Here is a tiny trained network, its code and every weight. The questions are about switching its units off for an input and a class, where a switched-off unit gives its printed mean instead of its output.

import numpy as np


def w(rows, s, z=0):
    codes = np.array(rows[::2]) - 128.0
    scale = np.full(codes.shape[1], s)
    scale[-1] = z or s
    return codes * scale


def f(y):
    return np.maximum(y, 0)


def log_softmax(a):
    a = a - a.max(-1, keepdims=True)
    return a - np.log(np.exp(a).sum(-1, keepdims=True))


def net(x, mask):
    res = np.array(x, float).reshape(1, 8) / 4 @ E
    y = f(res @ A[0][:, :-1].T + A[0][:, -1])
    res = res + np.where(mask, y, B[0][:, -1]) @ B[0][:, :-1]
    return log_softmax(res[-1] @ U[:, :-1].T + U[:, -1])


A, B = {}, {}
E = w([
[124,118,172],'x0',
[111,63,168],'x1',
[167,124,220],'x2',
[3,116,117],'x3',
[170,123,130],'x4',
[184,72,195],'x5',
[91,105,161],'x6',
[122,241,224],'x7',
],0.005)
A[0] = w([
[54,153,155,224],'N0',
[116,166,101,65],'N1',
[104,202,74,2],'N2',
[180,86,117,239],'N3',
[213,159,110,217],'N4',
[79,150,50,56],'N5',
[140,28,171,121],'N6',
[72,116,145,135],'N7',
[221,159,107,191],'N8',
[135,3,151,175],'N9',
[181,86,77,215],'N10',
[67,207,194,201],'N11',
[86,145,69,75],'N12',
[243,70,88,118],'N13',
[140,80,140,176],'N14',
[98,146,77,83],'N15',
[60,254,222,181],'N16',
[135,29,179,126],'N17',
[74,124,111,105],'N18',
[65,161,15,43],'N19',
[192,144,117,162],'N20',
[71,123,136,5],'N21',
[92,129,162,146],'N22',
],0.0081,0.0027)
B[0] = w([
[76,109,195,209],'N0',
[152,116,84,144],'N1',
[186,157,15,159],'N2',
[138,179,192,202],'N3',
[190,137,169,211],'N4',
[174,35,98,176],'N5',
[121,204,66,185],'N6',
[108,80,146,164],'N7',
[169,117,185,207],'N8',
[69,228,83,210],'N9',
[101,143,213,203],'N10',
[58,103,208,226],'N11',
[156,51,103,167],'N12',
[179,199,185,202],'N13',
[113,182,115,170],'N14',
[162,81,101,159],'N15',
[3,93,224,255],'N16',
[120,206,76,187],'N17',
[112,71,123,160],'N18',
[206,9,74,198],'N19',
[162,117,145,179],'N20',
[171,109,103,138],'N21',
[112,134,134,159],'N22',
],0.018,0.0049)
U = w([
[160,58,65,151],'0',
[2,117,150,116],'1',
[149,193,221,184],'2',
[64,215,39,207],'3',
[188,112,72,3],'4',
[135,114,104,66],'5',
],0.0069,0.0047)

Each question gives the input, the list of numbers given to net, and the class t.
The units are the neurons (one row each of A and B). Each row of codes is followed by its name. A weight is (code - 128) times the scale printed after its matrix; where a second scale follows, it is the last column's (A, B and U).
mask holds one flag per neuron, in row order. A switched-off neuron (its flag False) gives its mean, the last column of its row in B, instead of its output. The means were averaged over made-up inputs and are rounded, as every weight is.
A unit's drop is (log p(t) with every unit on - log p(t) with that unit switched off) / (log p(t) with every unit on - log p(t) with every unit switched off).
The circuit of an input: a set's keep is (log p(t) with only the set's units on - log p(t) with every unit switched off) / (log p(t) with every unit on - log p(t) with every unit switched off). Starting from the 12 units with the biggest drops (on a tie, the unit counted first), units are removed one at a time, each time the one whose removal leaves the highest keep (on an exact tie, the one counted first), for as long as the keep stays at least 0.8.
circuit, biggest first: the units of the circuit, biggest drop first
k most important neurons: the k neurons with the biggest drops, biggest first
drop when u is switched off: that unit's drop, to one decimal
input [-2,3,-7,-3,0,7,-3,-6], class 2: circuit, biggest first	[N13]
input [2,3,-6,6,-6,5,7,-1], class 3: circuit, biggest first	[N16; N9]
input [7,1,-7,-4,-1,-6,4,-7], class 0: circuit, biggest first	[N19; N5]
input [-5,7,1,-2,2,3,0,-4], class 3: circuit, biggest first	[N9; N6]
input [-8,4,0,6,-6,1,-3,0], class 0: 2 most important neurons	[N16; N19]
input [-4,4,0,1,-1,4,-3,8], class 1: circuit, biggest first	[N16; N13]
input [8,1,-3,-4,-4,-6,-2,-1], class 4: 2 most important neurons	[N16; N11]
input [-8,7,-7,-6,2,-1,-4,-5], class 2: 2 most important neurons	[N13; N10]
input [0,-3,5,5,3,8,4,1], class 3: drop when N10 is switched off	0.1
input [-8,1,-2,-3,5,-6,4,-3], class 0: drop when N19 is switched off	0.2
input [-3,-5,1,-1,-2,-3,6,3], class 1: drop when N16 is switched off	0.2
input [1,3,-1,-4,-3,-3,7,7], class 1: drop when N16 is switched off	0.1
